Each row is followed by its class.
[ -0.4   3.6  -3.8   0.2  -2.2  -7.7  -1.9   1.5  15.2  -3.7   2.9   0.7
   5.5 -13.6  -1.8   2.3   6.8  61.8 -17.9  -2.3   9.8  -9.2 -12.5  -2.1
 -13.2  -2.2   2.9   0.5  12.1 -45.0  -2.7 -36.1  16.7 -57.2   1.9   6.9
  11.5 -11.1   4.4   2.1   7.2   1.7   7.3   2.5  -9.3   4.5]  Q
[  3.3  11.2   1.0  -5.5  -2.3  -7.5  -5.0  -7.2  -3.8   2.9   0.8   1.9
   7.3   1.9  -2.1  -5.7  10.4  34.9 -18.8  -1.9  -6.5  -4.1 -10.3   1.2
  -8.1  -1.4  -9.0   4.1   1.2 -18.0   1.5 -21.3   0.7 -27.0   1.4   2.4
   0.7  -1.0   8.0   1.2   1.5   0.7  -4.8   4.7  -2.6  -7.7]  P
[  3.4  -2.5  -5.0  -1.4   2.3  -7.3  -3.0  -3.6  -0.1  31.9  -2.2   0.4
   1.3 -12.8   9.4  -2.6   5.4  34.7 -12.3  -3.7   4.6 -19.0  -8.6   1.4
   1.5   9.5  -4.2  -0.4   7.4 -15.9  -2.2 -21.2  12.3  -0.8  -3.5   2.3
   6.0  -2.3   5.8   1.5   4.3  -0.8  -8.8   8.6   1.7 -18.7]  P
[ -1.4  15.0   0.8  -1.9   3.3  -6.7  -6.3  -2.7  14.7 -34.6   7.8   2.9
  23.6  28.5  -4.3  -1.8  -3.2   5.2 -38.7  -4.8 -25.0  38.5 -10.0  -5.7
  -7.0   1.3 -16.7  12.3  -7.0 -16.3   5.2 -30.4   2.2 -62.9   7.4   2.7
  -2.1   0.8   0.8  -1.4  -3.5   3.8   0.9   1.1  -3.9  21.0]  Q
[  8.6  11.8   0.4  -2.4   3.7  -6.7  -3.3   3.1  -7.9  -8.8   9.2   0.3
  -5.2  -9.1   7.1  -1.8  14.1  62.9 -23.3  -0.6  -3.9  -0.9 -14.3 -15.0
   0.5  -4.7  -7.6  -2.7   6.0  -6.7   5.0 -19.4  15.3 -49.4   0.2  11.7
   0.3  -6.0   3.9  -0.2  -3.3   1.1  -0.4   2.8   4.1  11.7]  Q
[  2.3   4.4  -3.4   1.0   6.4  -4.7   4.1   2.7  19.7   0.5  -1.5   0.7
  13.5  -7.4  -1.8  -1.2   1.5  41.5  -8.8  -1.9   6.5  -3.6 -14.5  -2.7
  -3.2   1.8  -2.3   1.1   9.4 -21.1  -7.7 -33.1  14.5 -24.6  -1.4   7.0
   5.9  -5.6  -2.9   1.2   4.6   0.7   0.9  -0.6  -1.7  11.6]  Q
[  3.1   7.5   0.4   0.5  -1.4  -1.0   2.4   7.0  26.7  27.3  -0.3  -1.8
   4.7  -9.4   0.0   0.0  12.1  30.5 -12.3   2.5  -8.0  -3.4 -11.0   3.5
  -6.2   1.2  -2.2  -6.3   3.4   0.1  -2.7 -17.7  14.1   7.2  -2.2   2.5
   0.8  -2.6   2.5   1.4   2.2   1.3  -1.2   9.9   1.2  -7.3]  P
[ -0.1  -4.5   0.2  -0.7  -5.2  -5.8  -3.7  -2.8   9.2  -3.3   4.2   0.7
   4.7  -2.2   0.8  -2.8   2.6  27.0  -3.6   0.4   3.2   5.1  -6.2 -11.3
   8.8  -1.4  -1.7  -2.1   7.2 -19.1  -5.6 -26.4  13.4 -43.4   1.8   5.1
   5.8  -4.1   2.1   0.1   1.8   0.6   2.1   1.1   6.8  10.0]  Q
[  6.1   0.6  -2.9  -2.6   0.4  -5.9  -2.2  -2.8  -0.4  23.1  -0.7   0.0
   1.3 -12.0   0.8   2.3  13.6  45.9 -10.5  -3.2   4.2 -14.7  -6.9   4.0
   1.8   0.4  -5.2  -1.6   5.1  -8.0  -0.1 -16.1   8.4  -1.2  -4.0   2.7
   2.9  -1.9   8.0   1.9   1.1  -1.7  -9.0  10.8   0.4 -13.5]  P
[ 10.3   0.7  -9.2  -1.6   8.0  -5.4   4.0   7.9  19.4   1.3   3.4   3.9
  15.7 -10.4  -2.0  -0.3   2.0  42.7  -0.8  -3.4  21.6  -9.5 -11.7  -4.9
   1.3  -0.1  -0.9   0.3  14.5 -22.1 -10.3 -33.7  16.0 -35.6  -0.1   4.1
   5.8 -11.1   2.1   2.2   2.4   3.5   1.4   4.0   3.3  17.0]  Q
[  2.5   2.7  -4.8  -1.7  -2.1  -4.1  -5.3  -6.8   3.0  16.5  -0.4  -0.4
   8.7  -1.0   1.4  -3.6   6.7  26.3 -14.6  -0.7  -8.0   3.2  -0.7  -0.1
   0.8  -0.9  -6.2   1.6  -1.6  -7.2   0.7 -16.6   2.7 -17.8  -0.4  -1.0
   2.5   1.6   7.7   0.2  -1.8  -4.7  -6.2   0.5  -3.5  -7.8]  P
[  0.5   3.5  -4.0  -3.1  -2.7  -7.0   0.0   0.0  24.8  19.1  -3.4  -0.1
  14.6  -4.6  -2.4  -7.0  -1.3  10.9 -14.9   2.2  -3.1  -3.1 -12.9   5.2
  -2.9  -0.8  -6.1   1.1   5.9 -21.1  -6.3 -31.6  13.3 -17.4  -3.8  -1.2
   3.5  -0.5   5.2  -1.7   1.8   1.5  -8.5   8.4   2.4  -3.3]  P
